Here is a tiny trained network, its code and every weight. The questions are about switching its units off for an input and a target symbol, where a switched-off unit gives its printed mean instead of its output.

import numpy as np


def w(rows, s, z=0):
    codes = np.array(rows[::2]) - 128.0
    scale = np.full(codes.shape[1], s)
    scale[-1] = z or s
    return codes * scale


def norm(h):
    return h / np.sqrt((h * h).mean(-1, keepdims=True) + 1e-5)


def f(y):
    return np.maximum(y, 0)


def softmax(a):
    e = np.exp(a - a.max(-1, keepdims=True))
    return e / e.sum(-1, keepdims=True)


def log_softmax(a):
    a = a - a.max(-1, keepdims=True)
    return a - np.log(np.exp(a).sum(-1, keepdims=True))


def net(x, mask):
    ids = ['ΘΩαγδζηξπστ'.index(c) for c in x.split()]
    T = len(ids)
    res = E[ids] + P[:T]
    q, k, v = (norm(res) @ M[0].T for M in (Q, K, V))
    z = softmax(np.where(np.tri(T) > 0, q @ k.T / 3**0.5, -1e9)) @ v
    res = res + np.where(mask[0], z, O[0][:, -1]) @ O[0][:, :-1]
    y = f(norm(res) @ A[0][:, :-1].T + A[0][:, -1])
    res = res + np.where(mask[1:25], y, B[0][:, -1]) @ B[0][:, :-1]
    return log_softmax(norm(res)[-1] @ U[:, :-1].T + U[:, -1])


Q, K, V, O, A, B = {}, {}, {}, {}, {}, {}
E = w([
[69,252,57,68,135],'Θ',
[211,31,124,112,105],'Ω',
[118,103,215,215,92],'α',
[81,167,81,106,80],'γ',
[25,145,125,143,36],'δ',
[83,59,60,1,129],'ζ',
[90,173,107,138,74],'η',
[140,113,152,106,146],'ξ',
[98,175,44,113,42],'π',
[180,180,136,148,136],'σ',
[209,136,108,172,66],'τ',
],0.0086)
P = w([
[143,134,171,93,113],'0',
[95,132,186,154,149],'1',
[169,132,25,82,98],'2',
[123,97,113,169,211],'3',
[101,134,165,147,153],'4',
[160,127,53,109,101],'5',
[153,97,248,52,64],'6',
[103,137,162,147,153],'7',
[159,125,59,114,100],'8',
],0.013)
Q[0] = w([
[154,34,151,65,148],'h1',
[58,94,65,206,220],'h1',
[170,99,12,226,248],'h1',
],0.013)
K[0] = w([
[141,8,133,79,158],'h1',
[133,174,242,32,90],'h1',
[223,179,171,49,101],'h1',
],0.014)
V[0] = w([
[66,165,41,174,50],'h1',
[135,19,98,168,57],'h1',
[13,2,115,21,135],'h1',
],0.0072)
O[0] = w([
[119,131,79,189,72,255],'h1',
[174,5,109,103,62,157],'h1',
[39,54,115,93,173,93],'h1',
],0.014,0.00094)
A[0] = w([
[157,89,166,143,230,53],'n1',
[108,91,129,133,204,134],'n2',
[78,148,89,101,149,155],'n3',
[125,8,104,140,147,109],'n4',
[66,96,175,165,140,137],'n5',
[192,44,113,170,107,72],'n6',
[99,103,244,140,129,70],'n7',
[124,118,66,93,64,93],'n8',
[154,59,137,98,50,108],'n9',
[98,174,111,96,92,91],'n10',
[209,75,69,55,160,137],'n11',
[219,102,84,163,139,146],'n12',
[138,92,130,184,221,187],'n13',
[92,80,142,101,44,178],'n14',
[208,139,94,130,226,164],'n15',
[82,42,142,180,116,93],'n16',
[155,149,99,183,221,62],'n17',
[179,112,129,170,208,188],'n18',
[186,202,65,169,125,110],'n19',
[76,211,197,171,117,95],'n20',
[108,238,184,98,89,1],'n21',
[170,200,223,164,130,144],'n22',
[113,193,88,57,101,124],'n23',
[139,180,240,121,202,87],'n24',
],0.011,0.0094)
B[0] = w([
[145,113,224,72,178,154],'n1',
[105,88,102,103,180,174],'n2',
[138,141,187,89,111,189],'n3',
[101,145,83,108,65,196],'n4',
[120,144,146,49,100,183],'n5',
[97,202,87,82,156,171],'n6',
[102,143,192,209,171,165],'n7',
[144,137,149,145,175,192],'n8',
[81,121,127,161,139,209],'n9',
[102,142,148,137,96,151],'n10',
[163,156,163,191,160,213],'n11',
[85,127,114,92,170,209],'n12',
[159,148,152,208,123,194],'n13',
[157,141,97,146,159,254],'n14',
[101,112,145,118,67,185],'n15',
[156,186,127,56,97,166],'n16',
[100,125,74,148,188,139],'n17',
[132,112,154,149,33,194],'n18',
[149,81,123,59,149,219],'n19',
[173,84,143,128,171,192],'n20',
[132,109,52,210,196,144],'n21',
[103,56,93,124,87,222],'n22',
[93,94,142,168,102,174],'n23',
[165,250,67,93,153,190],'n24',
],0.011,0.0072)
U = w([
[109,176,91,166,192,229],'Θ',
[165,44,174,105,149,167],'Ω',
[179,143,186,186,98,204],'α',
[37,129,167,176,119,137],'γ',
[96,171,114,61,58,124],'δ',
[75,71,101,73,177,112],'ζ',
[122,51,139,212,134,86],'η',
[169,167,160,62,193,200],'ξ',
[91,165,88,202,49,1],'π',
[251,185,101,118,132,80],'σ',
[204,93,137,92,41,126],'τ',
],0.019,0.0038)

Each question gives the input, a string of symbols that net reads in full, and the target symbol t.
The units are the heads (3 rows each of Q, K, V and O) and the neurons (one row each of A and B). Each row of codes is followed by its name. A weight is (code - 128) times the scale printed after its matrix; where a second scale follows, it is the last column's (O, A, B and U).
mask holds one flag per unit, heads first, then neurons. A switched-off unit (its flag False) gives its mean, the last column of its rows in O or B, instead of its output. The means were averaged over made-up inputs and are rounded, as every weight is.
A unit's drop is (log p(t) with every unit on - log p(t) with that unit switched off) / (log p(t) with every unit on - log p(t) with every unit switched off).
The circuit of an input: a set's keep is (log p(t) with only the set's units on - log p(t) with every unit switched off) / (log p(t) with every unit on - log p(t) with every unit switched off). Starting from the 12 units with the biggest drops (on a tie, the unit counted first), units are removed one at a time, each time the one whose removal leaves the highest keep (on an exact tie, the one counted first), for as long as the keep stays at least 0.8.
circuit, biggest first: the units of the circuit, biggest drop first
unit that matters most: the unit with the biggest drop
top k neurons: the k neurons with the biggest drops, biggest first
drop of u: that unit's drop, to one decimal
input π τ σ η ξ δ σ, target η: unit that matters most -> n22
input Ω γ τ π γ η γ ξ σ, target τ: circuit, biggest first -> n24, n14
input α ξ Θ σ ξ Ω ξ, target σ: circuit, biggest first -> h1, n24
input Ω π γ τ, target Ω: top 4 neurons -> n1, n2, n11, n24
input ζ ξ Ω, target Θ: circuit, biggest first -> n11, n9, n12
input η π Ω ξ π ξ η δ, target δ: top 2 neurons -> n5, n16
input ξ π δ ζ, target ξ: circuit, biggest first -> h1, n24
input η ξ τ τ α, target α: top 4 neurons -> n7, n24, n22, n18
input ξ ξ η, target Θ: top 2 neurons -> n8, n18
input Θ α ζ Ω, target Θ: top 4 neurons -> n17, n24, n13, n2
input ξ Θ γ Ω σ, target σ: top 2 neurons -> n24, n20
input γ ξ τ ξ π Θ τ, target ξ: top 2 neurons -> n24, n13
input η σ Θ π, target η: top 2 neurons -> n24, n17
input Ω δ γ δ ξ ξ η ξ γ, target Θ: circuit, biggest first -> n8
input σ γ Θ Θ Θ σ ξ, target Θ: circuit, biggest first -> h1, n21
input δ γ α, target π: circuit, biggest first -> h1, n9, n6
input η Ω γ γ, target η: top 2 neurons -> n13, n17
input ξ α σ α, target ξ: top 2 neurons -> n24, n1
input η α Θ η, target η: top 2 neurons -> n17, n13
input π τ δ, target π: circuit, biggest first -> n23
input σ γ ξ ζ, target σ: circuit, biggest first -> h1, n18
input τ Θ Θ τ η, target η: top 2 neurons -> n20, n22
input Ω π Ω ζ, target Ω: top 2 neurons -> n11, n13
input δ π ξ ξ γ π ζ, target ξ: drop of h1 -> 2.0
input σ γ π α, target σ: drop of n24 -> 0.6
input α ζ Θ γ α τ δ, target γ: drop of n24 -> 0.2
input δ γ γ Ω, target δ: drop of n4 -> 0.1
input ζ δ π γ π ξ, target Θ: unit that matters most -> n11
